Each row is shifted at random along 8 fixed directions that mean nothing.
Known rows, with every step that occurs:
kesig turi lugu pavu zadis: [ -59  -99   34  166  -30  -13   26   31 -262 -323  -89   68    2  126
 -194  278 -160  -14   75   24   -5  -25  -58   78  -20  -67   -7 -136
  -83  -32   64 -213   56   15  242  183   17   -3 -139  173 -160   13
   31 -231   22  126  351   85  234   30  383  -89  236 -151  -30  186
   -5 -227  -20   -4 -264 -159  122    9]
kesig turi lugu munu puriler: [  -3  186 -216  214  164   97 -143  113  -71  153  -25   86  -82  -69
  -10   72  -81  -83  239  -67  -31    4 -105  117   45  -28  -13  -92
  -50   -8  222 -152   27  -35  180   30 -119  -99  113  112  -97  -19
  -30  -39  -24 -193  153  -38  176  173   10  123 -143 -184 -114  117
   -7  -86  238 -156 -257   -1  234  142]
torol pavu puriler legi zadis munu kesig turi: [-162    5 -235  217  -32   33 -162  -28  -67 -182  130  229   -2 -224
  -28  144   -9 -108  154   59  -64  -28 -241   87  -35 -259  -30 -145
   41   50  -93  -38  271 -122  194 -151  -65  132   73  149 -216    6
 -115 -124  -97   12  222   14  226  159  328   46  -12 -227  -91  103
   37  -83   36   25 -410 -116  260  201]
turi kesig pavu zadis munu puriler legi lugu: [ 125   65 -203  415  116  149 -165   46  -31  138  -59  -33  145  -25
  -88  150  379   53  250 -150  -65 -181  -73  -92  -80   53 -249  -22
  209  372  -66  -55  164  -61   68 -262   51 -162   34  199  -90   48
 -359   29  361 -305  160  111 -152  378   29  229 -389  -97  -73   30
 -132  239  188 -166 -139 -228  191  171]
zadis lugu turi kesig pavu puriler legi: [  36  222 -210  140  231   64  -67  170  -68  -45   90  206  175  -91
 -222   34  186  -69  155   72 -170  147 -127  -60  120  -84   50 -220
   43  -33   -1  -29   75   85  186   24 -147 -230    0  234  115   -5
   18 -298    4 -103  122   88   22   57  193   67   10 -159  -90 -104
   49 -139   39   -9 -183   18   92  -36]
legi munu kesig pavu: [-109    0 -109  187  -96  162   15 -130 -199  101   51   97 -107  -56
 -106  186   11 -102  -47 -153  -58  -62 -128   80    4 -125   56 -185
  169  -20   98  -58   46 -181   10  -48  -52  -11   18   99 -121  273
  -37   27  -91 -105  189  123  144   84  212  -49  -90  -69  -50   69
 -168   -5  148  -90 -283 -243  247  170]
zadis pavu puriler kesig turi: [ -64   53 -142   69    8  -25  -25  147 -221 -108   86  179  -20 -129
    0  166 -103  -39  -11  -96 -112  -20 -247   91  174 -218  133 -328
  159 -127  -17   14  208 -142  173  -39  -13  -58  178  161  -95   94
  -12 -204 -236  127  217  -60  226   19  382    5   69 -150   60  -33
   37   -3   17    6 -357   -7  228   44]
munu kesig pavu zadis legi puriler lugu turi: [  42   55  -25  326   23  -16  -83  -67 -142 -244   59   83  -51  -29
 -348  234  -73 -168  227  -31 -158    0 -120   50  -46  -68   11  -74
   26  -51  -61 -138   78 -187  218  -65   36    4  -69   99  -99   84
  -36 -135  -30  -18  146  219  161  108  383    1  -34 -103  -54   51
 -103 -185   29  209 -333 -273  318  121]
zadis torol pavu legi munu puriler turi: [ -81   87  -27  164   40   28   39  -17 -126   -4  129  242   76 -107
 -393  -32  238 -217  205  135 -261  150  -70  -42  163  -78  162 -243
  -12  -62   -8  -24  102 -139  -10   15 -217  -97   19   83  -71   -9
    7 -124  -27  -94   43   23  126  158  216  -68 -181   51 -220  -28
   79 -136  141  -13 -232  -68  114  176]
torol lugu munu kesig pavu zadis legi puriler: [-113   69 -184  424   66 -115  -68   67   23   65    8  -51   91   88
  -51  236  275  223  277   76   38   66 -190  163  171  -12 -319 -182
   26  207   84  169  279  -88   82   -6   -1   48   72  250 -370 -189
 -285   99  377 -127  129   44   35  280  244   27 -246 -160  170  230
  237  168  274 -248  -32  -81  159   55]
kesig turi lugu pavu: [ -45  281 -177   32  212  132  126   63 -336  142   38   73   14  -42
 -269   25  128  -81    4  -61  -70   67 -231   13  178   57  124 -319
   99 -118  353  -74    2   10  -15   57  -61 -271   73  310   84  131
  166 -258  -93  -95  156   61  110  -29  239   -2   21   -5 -138 -146
 -135 -196   57  -62 -324 -173  199    4]
torol lugu pavu legi munu puriler turi: [ -84  179 -181  464  295   -2  -54  -27  -67   79  110  110 -136  105
 -356 -112  214   18  471  101 -415   22 -262   98  220   49 -120 -261
  -53   23  291 -195    1 -133   78  -42  -89  -60  212  186 -193 -135
  -68   20   71 -212  -35   32  235  254   71  149 -364  -63 -158  120
   61  -63  352 -103 -177 -142  309  261]
turi kesig puriler lugu munu: [ -60  100 -188  -32  -54  105   -8  134   17   96 -120  146  172  -53
  -29  193  187    5 -147  -84   19  158   -4   73  143 -118   94 -141
  101   -2  -85  188  -27  117  194  108 -228  -79 -139  220   18   18
   40 -102   94  -94  267   98   39   84  168   74   22 -141   13   39
  169   19  159 -186   40  143  -58 -104]
lugu turi kesig pavu puriler: [-156  161 -246  463   73   20  -32  -54   64  -29    3  -32  -10  177
  -45   93  133  137  136  -60 -160  -74 -225   -3  127  -50  -99 -220
  208   32    6   54  103  -88  171 -128   28  116  155  111 -126  -14
  -91   35  198 -134   36  182  355  104  -28  166 -121  -46   27  113
  119  269  179   14  -24  -98  103  183]
torol lugu pavu legi zadis munu kesig puriler turi: [-222  230 -201  438  157   59  130  -75 -192   53   60  115   60  194
 -373  164  462   98   58  -50 -215   74 -409  139  335  -22  -62 -482
  242   62  209  153   39 -174   57 -149   62   -9   92  399 -379   23
   75   49  135 -105  115  157  249  101  424   88 -237   -5  129   14
  162  146  300  -49  -33 -288  266   55]
puriler kesig turi lugu pavu legi: [-151  104   -5   90   94   93  -36   97 -164  -29  -65  140  120 -189
 -200   39  144  -18   14  -38  -83    3 -239    6   84   -2   63 -246
   19  -28   86   30  208   96  127  113 -163  -99   22  186  146  -23
   -9 -172  -36    5   71  -38   45  164  258   94  -56 -126  -62  -68
   58 -131   52  -62 -293   80   21   99]
kesig turi lugu munu puriler legi zadis torol: [-107  141  -58  205  -14   96 -153   -9   23   62 -152  133  295  -77
 -139  149  203 -156   66   30   55   43  -87   42   21  -25  -32  -46
  -86  182  -70  122   85   78  136  121 -282  -16 -111  176  -91  -64
  -15  -16  200  -88   95  -13   99  223  147  118 -191 -124   31  157
  181  -54  188 -184 -134  111   22   67]
lugu pavu legi munu kesig: [-115 -136  125  324 -147   45   -5  -20  -41  -78 -125  -35  104   96
 -180  200  197   77   82  138  -67  -26  -79   17   76  -16 -143    1
  -52   81  -93  -19  185  -22   83  118 -178   18 -171  100 -172  -15
 -303   31  317 -103  190   85   28  224  194 -101  -59  -76   52  197
  271   84  110 -121  -67  -85 -130  106]
torol pavu puriler legi zadis lugu munu kesig: [ -61   75 -137  254  -65   96   71   42 -174  112   -5   79  245  -94
 -176  251  359    8 -163   -6   41  124 -148  131  204 -105 -134 -285
   62   95   47  157  138  -69   53  -50 -179 -121 -195  340 -274  169
 -154  -43  227   14  354   76 -140  141  485  -86   39  -73  157   67
  185   55  189 -240  -90  -71  -27  -66]
puriler munu kesig turi lugu: [-106  -68 -127  294   63  114  -48  103  -29  -11  -27  211  -11  174
  -15   61   51  125  165 -108  -97  194 -190  259  100  -86   65 -141
  107   15  138   50 -119  -76  229   76  -60  -85  -61  188 -209  -69
   63 -120   75 -137  254  156  274   41   93   -5    4 -266   57  132
  175   -2  202 -176  -46   68  183   43]
puriler legi munu lugu pavu zadis torol: [-128  117 -202  -46  118  138   30  -48 -276  -34   71  156   89  -91
 -446  179  257  -72  -37  182  -71   67 -156   40  195 -152   64 -211
  -36   26   34   61  129   47   31 -126   -6  -75  -49  261  -75    8
   14 -256   27  -16  235   90   59   51  419  -23  -13 -102 -126  -73
   78 -135  -94  -44 -362 -296  160   -3]
legi munu puriler kesig pavu: [-177  -31 -239  -95  -85   50  -70   97  -83  -34  -47  153   84  -78
  145  206  106   63 -112   -7   93  145 -153   82  132 -231   41 -113
  167   27 -124  255  245  -23   32  -22 -147  -17   -8  136  -92  -56
 -167 -203  152   64  312   50  186   17  258    0   42 -252   39   83
  223  178   72 -220 -213   25   41  -60]
puriler turi lugu kesig pavu zadis legi: [-294  122 -199  301  114   52 -129   -8 -116  -56  -36  185  104 -111
 -148  175  111  125   19  -47  -21 -133 -293  155   73 -120  -85 -214
  157  171   67  106  288   42  146 -136   47  175  119  218 -126   65
    2   64  -41   65   17   75  186  200  278  293 -236 -271  124   98
   -4  142  140 -122 -226  -34  242  171]
munu puriler kesig pavu: [  65  -87 -109   66  -96   34  -74   14  -20 -302  -32  171  -66   79
 -142  248 -205  -47  153  -64 -131  136   12    6  -50 -203  122   46
   57 -109 -244 -125  -21  -84  219    1  -86  -13  -72  -34   37  -58
  -59 -254  -32  -48  303  175  225   -5  169  -39   64 -157 -181  106
   52  -72  -59  120 -272  -71  131   -1]
kesig puriler turi lugu pavu zadis: [  20   21 -118  193   79    3  -69  117 -139 -231 -120   69  149  128
 -122  184   95   88  134   13  -14   95  -86   -6   60   20  -59  -19
   45  129  -35  -60  132   74  177   44  -28 -105  -95  192  -97 -125
 -167 -273  293   21  313  112  125   65  244  120   45 -168  -61   99
  106   48   18  -61 -159 -114    9  -29]
turi lugu munu puriler: [  33  109 -173   45   54  147 -152  193    1  175 -160   18  106 -235
   73  143   34   13  142   39   98    0   80   22   -3  -38  -97  115
  -65  117   45  -22  192   87  105    9 -217 -111  -30   41    0  -84
 -266  -59  186 -187  250  -89  -68  294  -12  143 -121 -202 -127   99
  127    9  128 -271 -202   73  -37   68]
legi lugu munu puriler: [ -85    1 -153   15  -89   77  -38   65  -77  -61 -124   41   87  -32
   -6  335  -76   60   24  113  137  -42  -24  159   49 -231  -54   41
  -58   72  -50   86  207   32  159  -13 -117  114  -31  101 -259 -115
 -181 -105  249   69  379   75  217  103  286   46  136 -260   23  227
  322   95   34 -138 -234  -36   59   -8]
legi puriler lugu turi kesig pavu zadis munu: [ -60  147 -234  166  212  -51   26  104   48   -4   15  112  139  122
 -134  -23  443  -17  181  106 -212  110  -74   17  227  -11  -14 -282
  141   50   21  153  -70  -91  159   90  -37 -114  -20  380  -80 -103
  141 -107  132 -230   27  176  171  169  100   69 -151  -38   -6    0
  130  -43  223  -24  127  -11  149   11]
torol pavu turi kesig puriler munu lugu: [ -84  -27 -168  142   35   18   -5  165 -206 -118   87  227   -8    9
  -26  167   63   98   -9  -89  -65  258 -162  120  182 -185  147 -351
  141  -89   72   70  114  -70  234  -29  -23 -119  -70  153 -232  -48
  -33 -286   23   25  432  103  178   -8  373  -92  200 -205  -36    6
  111   -1  119 -200 -135    6   97   -2]
pavu zadis lugu turi kesig puriler munu: [  11   87 -119  415   51   74  -83  -31  -84  -33  -39  116  -39   58
 -112  176  -15  -75   95 -212 -171  -62   -8   89  -15  -49   22 -258
  136   22   94 -205 -130 -104  357   24   12    3  -43  201 -200  140
   -6   70  -96 -140  201   97  159  238  202  120 -132 -109   68  161
 -135  -85  308  -36  -37  -65  203  127]
kesig turi lugu munu puriler legi: [-158  299 -246  -30 -151  389 -112  -91  -12   95 -157  176  218 -307
 -111  213  170 -131 -117 -129  154  -67  -44  -77 -144 -228  144   37
  103   72 -179  206  238  150   79 -229 -242   82  -62   56  176  -19
  -34  -58  153  -46  179  161  155  167   46  348  -59  -79 -188  -32
  119   71  -30   59 -344   -2    0  141]
puriler legi zadis pavu turi: [ -91  135   64  234   -2   43   59   -3 -186   93 -105   42  291 -106
 -152   85  447  -53  -76  -10 -127 -116 -235  -52  193   27  -51 -260
   79  142   40  154  319  -35  -83  -13  -95 -126   -6  339   83  119
 -142  -42  187   45   31  -89  -72  232  256  127 -185   34   90  -26
   28  129  113 -131 -240  -41   14  103]
pavu legi zadis munu: [-122   25   38  160  -50   42  109   11 -225  128  -94  -24   79 -133
 -122  204  259  -86  -76   -4  -22 -138  -87   63  101   46 -109 -229
  117  155  117   49  281 -109  -20   20    3  -67  -23  285  -45  203
 -159   42  130   37  140 -114  -38  232  314  -58 -114  -16  100   94
  -21   89  178 -173 -204 -179   77   42]
zadis lugu pavu turi kesig puriler: [-117  138 -141   42   64   37  -14  129 -104 -217  -47  143  191  -62
  -91  264   61  125  -21   77    7  -39 -132   10  165 -250   93 -271
   38  -65  -58  134  249  107  274   23  -39  104   72  134 -187 -160
    3 -205    3   52  260   47  264   86  384  129   93 -222   32    1
  238   13  -43  -45 -171   22   96    4]
torol pavu zadis lugu turi kesig puriler legi: [ -46  122 -180  351    4   35  -66  -13 -176 -165   31  102  122  -25
 -190  254   73   -1  -21  -99   -7   12 -196  -47  -14  -94   20 -235
  138   62   11  -92  196   98  186 -126  -26   29  -15  188 -150   94
 -186 -164  115    6  319  166   53  155  416  101   48 -131   12   43
  -91    6   70  -53 -255 -144   64   40]
lugu kesig puriler turi: [  92   20   30  232 -172   71  -54   -1   32 -158 -115  116   91  103
 -170  145  -48 -139  112  -77  -85   90   33  -77  -66    8  175  173
  132   85 -254 -150 -118    4  232  141 -272  -73 -164   67   89   44
 -101 -107  166 -134  200  179   95   19   74   44   26  -20  -73   87
   93  -10   51  183  -53  -24 -106   35]
zadis legi munu puriler lugu pavu: [ -39   98 -160  177   58   48 -122  -69 -115  -21  -32   73  -32  -78
 -270  205  -66  -11  149   89 -149  -93  -89  102   81 -160 -105  -41
  -57  -61   16  -91  122  -40  107 -102 -105   67   48   93 -156    8
 -103  -12  -68  -85  143  118  187  257  237  110 -232 -168  -82  151
  -17  -60  114 -126 -309 -137  295  156]
turi lugu pavu legi zadis munu puriler kesig: [ -83   76   18  -49   -4  146  150   98 -316  -10 -150  125  207 -197
 -319  283  332 -155 -219  -18  -50   14  -13   11  135  -70   52 -342
  194  -31   25   59   99  -90   60    9  -80 -169 -246  277  -71  223
  106 -121  -77   77  280   23  -59  136  584 -121   21   -1   59  -62
   70 -140  129 -127 -169 -107    0 -147]
kesig puriler turi lugu: [   7    9  -97  515  -24   72 -137  -24  -75  -10 -112   28  -13  132
   11  165 -122  103  122 -285  -37 -107 -181  115  -52   33  -45  -22
  222  197   83  -70  101  -42  170  -97  -17   50  137    0 -194   56
 -232   22  248  -33  212  152  258  178   86  234 -168 -178   62  218
 -100  294  211 -190 -177  -91  188  197]
zadis munu lugu pavu puriler kesig: [ -18   27 -303  272  185   52 -101   16    4 -112   48  102 -160   82
 -197  151  -70  178  253   82 -270  -87 -128  161  195 -243  -91 -144
   51  -59  -15  -75  -14 -148  316 -216   81  109  190   95 -269 -143
  -63  -14  -97 -226  183  132  300  223  132  117 -188 -185  -82   96
  161   63   50   29 -159 -164  302  194]
torol zadis munu puriler kesig: [-193  -30 -239  190   -4  -30   -1   66   62   27  -63  147  -34  -14
   81  154   92   98   50  -72  -95   65 -140  177  203 -200  -18 -249
  150  -17   40  121   29 -134  160 -103  -33  131  107  210 -235  -40
  -28   82  -63 -100  224  -98  187  264  173   32 -227 -147   98  216
  189   60  255 -186  -75   54  139   54]
puriler lugu munu kesig: [ -74  -44  -63  162 -114  154  -25  107  -75  158 -119   78   95  -69
  -27  213   79   68 -142  -97   33   95 -126  192  160 -114  -31  -26
  -19   11    0  138   -4    8  145   17 -220  -90 -153  187 -109  130
 -149   11  150 -119  366   48  -69  188  193   28    3 -191  101   91
  171   73  140 -225  -62   12  -27   33]
munu kesig turi lugu: [  30  -10   23  473   20  146   -2   33   81  122 -122  -19   76  208
  -77   36  223  152  269 -158  -77   25 -137   63   50  108  -18  -12
   96  172  102   67  -69  -81  105   51  -89 -120  -31  111  -81 -103
 -116   -5  388 -328  101  132  109  154 -132   61 -174  -51    1   50
  142  120  182  -80   22  -40   58  157]
turi lugu kesig pavu: [ -79  233 -315  331  100  259  -48 -149   35  110  -91 -105   41   86
 -194  135  226  231  117  -88   11 -186 -119  -78  -52   75 -106   67
  313  298   22   79   97   65    1 -230   21   71  153   69   28  -29
 -173   55  311 -321    6  319  158  186 -140  331 -310  -33 -131  -27
  -25  312   41  -19 -105 -217  124  222]
pavu puriler legi munu lugu: [-130  -15 -257  426  192  -37 -152   -2   -2   77  106  150 -246   70
  -73   33  -11  104  263    2 -273  -46 -277  371  201 -176 -142 -283
  -21   48  246  -41   95 -164  244  -92   41  127  247  108 -320  -84
  -55   46    1   14   59   27  357  166  142   85 -211 -322   67  311
   96  112  320 -289 -234  -10  398  191]

Rows:
[  34   17 -154  278   24  124 -170   31  -41  -95   59   79  -80   30
 -162  110    6  -61  256   54  -48   21 -140   56  -35  -42   17  108
   79  216 -104 -118   43  -34  248  -74 -108  -93  -39   94  -90  -44
 -201 -203  262  -91  224  180  172  -26  136    3   94 -196  -72   57
  159   19   35   76 -232 -185  133   88]
pavu puriler legi munu lugu kesig turi
[ -30   97  -46  440  172   15 -170  -16   62    2   55  174   37  -42
 -201  -24   94  -73  329   21 -287   -1 -224   84   61  -98  -90 -165
 -134  -18   50  -89   33  -98  251  111 -209  -22   69  138  -46  -85
  -16    1    5 -140  -68   50  136  237   79  144 -237 -179  -67  136
   80 -150  218   11 -212   86  188  267]
munu kesig pavu puriler legi lugu turi
[-165  203  -89   56 -110  175    2 -128  -51    2  -65  148  211 -268
 -238  183  316 -144  -58  -28    4  -31  -63  -43   38 -152   66 -256
  -24   46 -101  211  228  -50   83  -25 -241   66 -100  221   -4  -60
  -32  -13   79  -55   87   15   63  240  286  139 -126   37 -107  -46
  174 -102  111  104 -216    8   29  166]
torol pavu legi zadis lugu munu puriler kesig turi
[-172  -12 -154  458   15   57 -214   87  -48 -109   -3  110  -24  -89
  -21  158  -78   35  181  -30  -18 -108 -289  259  -27  -82  -78  -28
  141  184   56  -27  303  -65  252 -191   -3  201  135  -27 -383   26
 -262   22  168   80  215  139  285  193  326  177  -38 -358  134  234
  192  247  189 -168 -283  -47  203  185]
pavu legi puriler turi lugu munu kesig
[-188  121  -84  316   74 -102  -41  -65  -47 -113   10   89  119  -94
 -176  182  115   26  162   62  -75 -130 -174   35   50 -120  -46 -335
   26   45  108   11  295   14  170   25  -10  238   91  214 -222  -91
  -37    8   17   14   16   34  195  254  354  107 -130 -122   22  133
   38  -94  195  -55 -214    3  149  177]
torol pavu zadis legi lugu turi kesig puriler
[  25  -93  103  358  -25  -24  -81    0   23 -327 -113   30   60  202
 -232  313   32  -64  275  144 -104  -19   56  -33  -62   -1  -26   25
   -7  171 -158 -140   74  -37  325   98    0   38 -223   90 -207 -116
 -148 -125  294 -142  218  143  203  127  232 -102   75 -114   -7  170
  205  -65   88   97  -17 -177    7   26]
pavu legi zadis munu lugu turi kesig puriler
[-174  -69 -152  473   -7  -74 -268   94   -4 -157  -45  181    8  161
   84  300 -216  133   41  -26  -17   22 -309  220   83 -251  -49 -123
   43   28  -20  -24  154   91  393  -35  -73  184   73   90 -403  -31
 -174    6   77  -39  329  117  317  207  287   81   -9 -422  258  336
  166  186  203 -280 -107   69  112   74]
zadis munu lugu turi kesig puriler legi
[-126   61 -198  209  153   51  -66   79  107  -96  -15  134   71  -63
  -66   70  164   86  342  156  -96   18  -20   12   88 -136  -94 -162
  -54   20   18    4   40  -65  249   41  -88   56   23  185 -231 -244
   58  -27  -38 -261  107  -49  203  294   51   70 -191 -105 -140   96
  242 -243  111    0  -59   13  137  192]
torol zadis munu kesig turi lugu pavu puriler
[-193  184  -45  107  -79  137    1  -71   56  -52  -85  191  322 -206
 -298  135  280 -162   29   77  -82   53  -90  -84   15 -125  167 -146
   40  100 -128  179   48   94  120  -20 -275   98 -142  117    1  -68
   80 -113  123  -57  121   28  124  166  275  101  -25  -21  -32  -28
  227 -205   67   20 -133   32  -73   28]
munu puriler legi zadis torol lugu turi kesig
[ -33  128  -66   84  -44  134  -68   44  -96   20 -121   30  233 -212
 -145  319  262  -99  -26   -5   77  -73   67  -69  -29  -38 -117 -134
   -9  177 -101   63  273    7  104   18 -137  -85 -187  158  -53   78
 -176  -38  174  -72  191  -13 -101  232  285   59  -96  -89  -23   36
   71  -19  131 -129 -140  -60   10    8]
turi kesig pavu legi zadis lugu munu puriler
[-235   19  -75    2  -63  -40  -84   34  -71 -105  -86  197   75 -162
  -72  247  110 -143  -98   20  -48   99 -119  127  121 -177  -47 -264
  -78  -57  -95   93  230  -57  179  157 -182   55 -126  207  -32   22
    5  -38  -87  148  135  -97  109  128  386  -12  -49 -199   48  201
  195  -81  207 -120 -220  135   31  -25]
lugu munu puriler kesig pavu legi zadis
[ -60  -14   72  337  -42  112  -67   33 -107  -13  -70   86  107   64
 -182  133  179    0   33  -82 -118  145  -69  -49   28   39  -18 -122
   17   38  -43   -7   70   -4  170   89 -183 -231 -267  154   63   66
 -174  -88  239 -176  204  139  -43  183   87  -29   -8  -55  -28   36
   62   -7  154  -86   -7  -12 -123  111]
puriler munu lugu turi kesig pavu legi
[-155  113  -79  166 -126   33   30 -140  -65 -230  -99   41  186  -86
 -224  221   68  -43   43  -45   64  -68 -115  -56  -90  -29   66 -135
  250   79  -74   99  196   10   79  -69  -79  174  -27  154  -66  -30
   -5 -119  100   73  131  186  233  129  398   43  -19   32    7   65
   69 -112  -12   99 -275  -89   83   60]
torol zadis legi puriler kesig turi lugu pavu
[-120  174 -169  145  -58  182 -104   46  -52  285  -83   69  304 -332
   26  130  359  -34 -165 -137   74 -134 -108  -23   14  -85 -150 -218
  137  204  -62  203  292   81   65  -38 -265  -69  -22  229   49  161
 -185   87  193  -18  103    3 -154  302  171  224 -173  -97   50   43
   26  160  216 -281 -130  124  -58  131]
turi kesig pavu puriler legi lugu munu
[ -40   95   95  219  -87  -23   23  -69 -111 -273  -87  171  191   78
 -340  268  171 -195  -27   51 -175  -38  -82  -53   61 -100  127 -190
   99   19 -195  -78   57  -33  206  168 -133   35 -146  228  -41   98
  121  -73  -72   97   65  123  157   44  435    7  -11   -2   75   94
   92 -105   84  129 -151    1   34  -17]
lugu kesig puriler legi zadis pavu turi
[-157   33  -65  202 -153  101  -30   62 -142 -122  -73  190  236 -115
 -132  336  148  -59 -112 -109   75   86  -42  -27   17 -141    0 -231
   50   67 -135   80  205   22  161  -63 -166  -31 -211  176 -166  150
 -100  -46  116   54  355   31   -9  185  395   38   22  -95   51  105
  121  -12  138 -100  -99  -30  -30   16]
torol zadis lugu munu puriler turi kesig pavu legi
[-154  193 -131  257   60   13  -30   34  -35  151   93   42  123 -131
 -229  151  279   31  159   80   -8   80 -172   48  162  -32  -90 -273
    9   93   47  209  255  -61   53   52 -169    1  150   87 -237 -123
 -138   66  152 -156   33    7   39  282  268   21 -274  -56   19   44
  200   24  189 -183 -121  -17  120  142]
zadis torol lugu munu kesig pavu legi puriler
[-263  -77  -66  -48   80  -16  -94  224   24 -268  -72  412  232 -128
  -31  182  214    6  109  210  -37  177 -116  226  140 -272   99 -205
  -13   80  -88  264  271   24  278  164  -94  109 -107  204 -239 -263
  145 -230   -4  149  168  -49  296   66  430   32   51 -423   82  125
  444  -93  104 -141 -119  204  103  -92]
pavu legi zadis munu kesig puriler turi lugu
[  13  151 -141   40  143   35 -300  110    3 -147  -21  228  214 -321
  -68   81   -1 -220  220  126  -64   42  -74  -94 -106  -94    1   26
 -171   88  -80 -133  206  138  208   94 -280 -107  -88  132  126  -67
 -130 -292  -44 -115  129  -86  -28  210  198  163  -69 -308 -164   10
  -22 -328   26  -56 -373   92   88   57]
munu puriler legi zadis lugu turi kesig pavu
[ -22   11  -79   55    2   56   24  125 -249 -168    7  178  -47  -37
 -142  347  -77 -159  -32  -38  -18   51    4   50   59 -208  196 -255
   99  -94   20 -131    9  -84  322  -17   78  -63 -151  183 -202  139
   92 -202 -133  -18  424   52  154    5  454 -139  245 -145    2    7
    0 -206   50   61 -185 -235  133  -74]
pavu zadis munu lugu turi kesig puriler
[ -67  -51   24  395   99 -121  -74  123 -147  -83    8  109   22  -54
 -174  109   80 -119  146   78 -233   43 -146   82  128    7 -114 -277
  -65  -14  133 -194   57 -115  209  107 -139  -92 -119  215 -270  142
  -81  -38  -51  -88  221  -36   21  312  379 -107  -64 -140   44  150
  -26 -204  334 -233  -86   -8  104  104]
torol pavu legi zadis munu puriler lugu turi kesig
[  70    9  -19  364 -180  213  158 -122  -90    3  -21   46  174  112
 -427  244  314  -37   10  -42  -99   60   13   -4   23  -95  -21  -98
  140   55 -132   -4  -79 -109   77 -102 -175  -76 -262  182 -162  138
  -93  -17  334 -104  311  371  -39   95  296 -103   76  124  -69   56
  168   43   92   63  -48 -194  -63   49]
torol pavu puriler legi lugu munu kesig
[-268  198 -155  116  211  -53   47  -48  -36  -39   52  164  162 -102
 -246   58  216  -19  182  162 -110   13 -212    4  127  -62   14 -350
   16    5  212   91  172   78   35   67  -54   91   79  357    1  -64
  179 -114  -77  -63  -75  -11  168  140  255   47 -136  -98  -56   19
   60 -281  130  -26 -221    4  185   88]
torol zadis legi lugu turi kesig pavu
